Below is a small trained network, with its code and all its weights. Each question gives an input and a class and asks what happens when units are switched off, that is, made to give their printed mean instead of their output.

import numpy as np


def w(rows, s, z=0):
    codes = np.array(rows[::2]) - 128.0
    scale = np.full(codes.shape[1], s)
    scale[-1] = z or s
    return codes * scale


def f(y):
    return np.maximum(y, 0)


def log_softmax(a):
    a = a - a.max(-1, keepdims=True)
    return a - np.log(np.exp(a).sum(-1, keepdims=True))


def net(x, mask):
    res = np.array(x, float).reshape(1, 6) / 4 @ E
    y = f(res @ A[0][:, :-1].T + A[0][:, -1])
    res = res + np.where(mask, y, B[0][:, -1]) @ B[0][:, :-1]
    return log_softmax(res[-1] @ U[:, :-1].T + U[:, -1])


A, B = {}, {}
E = w([
[231,92,96,91,1],'x0',
[125,130,132,119,128],'x1',
[128,127,124,124,128],'x2',
[229,135,152,73,242],'x3',
[79,7,94,61,151],'x4',
[135,63,251,151,102],'x5',
],0.0089)
A[0] = w([
[138,181,40,110,148,137],'neuron 1',
[135,91,107,138,145,251],'neuron 2',
[144,175,130,171,115,90],'neuron 3',
[136,63,105,119,156,102],'neuron 4',
[156,125,102,97,80,95],'neuron 5',
[77,102,116,187,50,77],'neuron 6',
[80,127,117,153,114,94],'neuron 7',
[150,214,184,143,131,126],'neuron 8',
[184,110,94,118,64,63],'neuron 9',
[173,112,136,127,162,71],'neuron 10',
[185,172,116,181,111,90],'neuron 11',
[197,120,147,98,181,97],'neuron 12',
[32,159,147,173,207,84],'neuron 13',
[126,94,184,147,114,89],'neuron 14',
[152,88,251,150,122,114],'neuron 15',
[138,125,126,122,95,104],'neuron 16',
[110,84,79,82,145,99],'neuron 17',
],0.015,0.016)
B[0] = w([
[137,89,39,200,98,199],'neuron 1',
[126,164,210,196,50,252],'neuron 2',
[88,71,154,98,118,153],'neuron 3',
[80,112,158,98,103,160],'neuron 4',
[177,121,152,124,205,158],'neuron 5',
[101,218,91,58,146,180],'neuron 6',
[131,178,99,70,156,155],'neuron 7',
[66,72,156,102,74,191],'neuron 8',
[216,97,160,71,186,163],'neuron 9',
[100,174,115,64,159,142],'neuron 10',
[57,64,173,100,153,161],'neuron 11',
[67,243,81,55,102,178],'neuron 12',
[254,88,145,60,148,225],'neuron 13',
[107,111,49,118,106,151],'neuron 14',
[152,98,9,180,133,200],'neuron 15',
[158,130,152,113,173,141],'neuron 16',
[73,69,143,119,128,170],'neuron 17',
],0.0097,0.016)
U = w([
[202,113,134,98,163,69],'0',
[95,214,91,89,143,90],'1',
[129,136,134,160,120,254],'2',
[131,99,45,173,138,83],'3',
[63,76,152,112,132,66],'4',
[136,154,144,172,125,249],'5',
[124,192,188,254,187,71],'6',
],0.015)

Each question gives the input, the list of numbers given to net, and the class t.
The units are the neurons (one row each of A and B). Each row of codes is followed by its name. A weight is (code - 128) times the scale printed after its matrix; where a second scale follows, it is the last column's (A, B and U).
mask holds one flag per neuron, in row order. A switched-off neuron (its flag False) gives its mean, the last column of its row in B, instead of its output. The means were averaged over made-up inputs and are rounded, as every weight is.
A unit's drop is (log p(t) with every unit on - log p(t) with that unit switched off) / (log p(t) with every unit on - log p(t) with every unit switched off).
The circuit of an input: a set's keep is (log p(t) with only the set's units on - log p(t) with every unit switched off) / (log p(t) with every unit on - log p(t) with every unit switched off). Starting from the 12 units with the biggest drops (on a tie, the unit counted first), units are removed one at a time, each time the one whose removal leaves the highest keep (on an exact tie, the one counted first), for as long as the keep stays at least 0.8.
circuit, biggest first: the units of the circuit, biggest drop first
unit that matters most: the unit with the biggest drop
k most important neurons: the k neurons with the biggest drops, biggest first
drop when u is switched off: that unit's drop, to one decimal
input [6,-8,4,8,0,-5], class 1: circuit, biggest first => (neuron 12)
input [-2,-4,5,3,8,-5], class 4: 2 most important neurons => (neuron 17; neuron 4)
input [3,-7,-1,-3,2,8], class 3: 2 most important neurons => (neuron 15; neuron 14)
input [5,1,-7,6,5,0], class 2: 4 most important neurons => (neuron 6; neuron 13; neuron 2; neuron 7)
input [1,-4,-1,4,-6,-5], class 4: 4 most important neurons => (neuron 11; neuron 8; neuron 15; neuron 3)
input [-2,3,-1,-3,-7,5], class 4: circuit, biggest first => (neuron 8; neuron 3)
input [0,-6,1,-3,-6,3], class 4: 2 most important neurons => (neuron 8; neuron 11)
input [7,0,-2,5,-8,-1], class 4: circuit, biggest first => (neuron 11; neuron 8)
input [2,-4,-3,0,-3,6], class 3: 3 most important neurons => (neuron 15; neuron 14; neuron 2)
input [-2,0,0,8,5,-7], class 1: 3 most important neurons => (neuron 12; neuron 15; neuron 10)
input [-3,1,-1,-7,-1,-4], class 1: 2 most important neurons => (neuron 6; neuron 7)
input [8,8,-4,-6,2,-3], class 0: 2 most important neurons => (neuron 9; neuron 5)
input [5,-4,0,-3,1,2], class 0: 2 most important neurons => (neuron 9; neuron 5)
input [4,4,0,1,-5,-2], class 4: unit that matters most => neuron 11
input [2,-7,7,2,-8,-1], class 4: 2 most important neurons => (neuron 11; neuron 8)
input [2,4,5,-8,6,-1], class 1: drop when neuron 10 is switched off => 0.0
input [-5,2,-2,2,3,0], class 0: drop when neuron 8 is switched off => 0.2
input [-5,7,2,2,6,8], class 3: drop when neuron 15 is switched off => 1.0
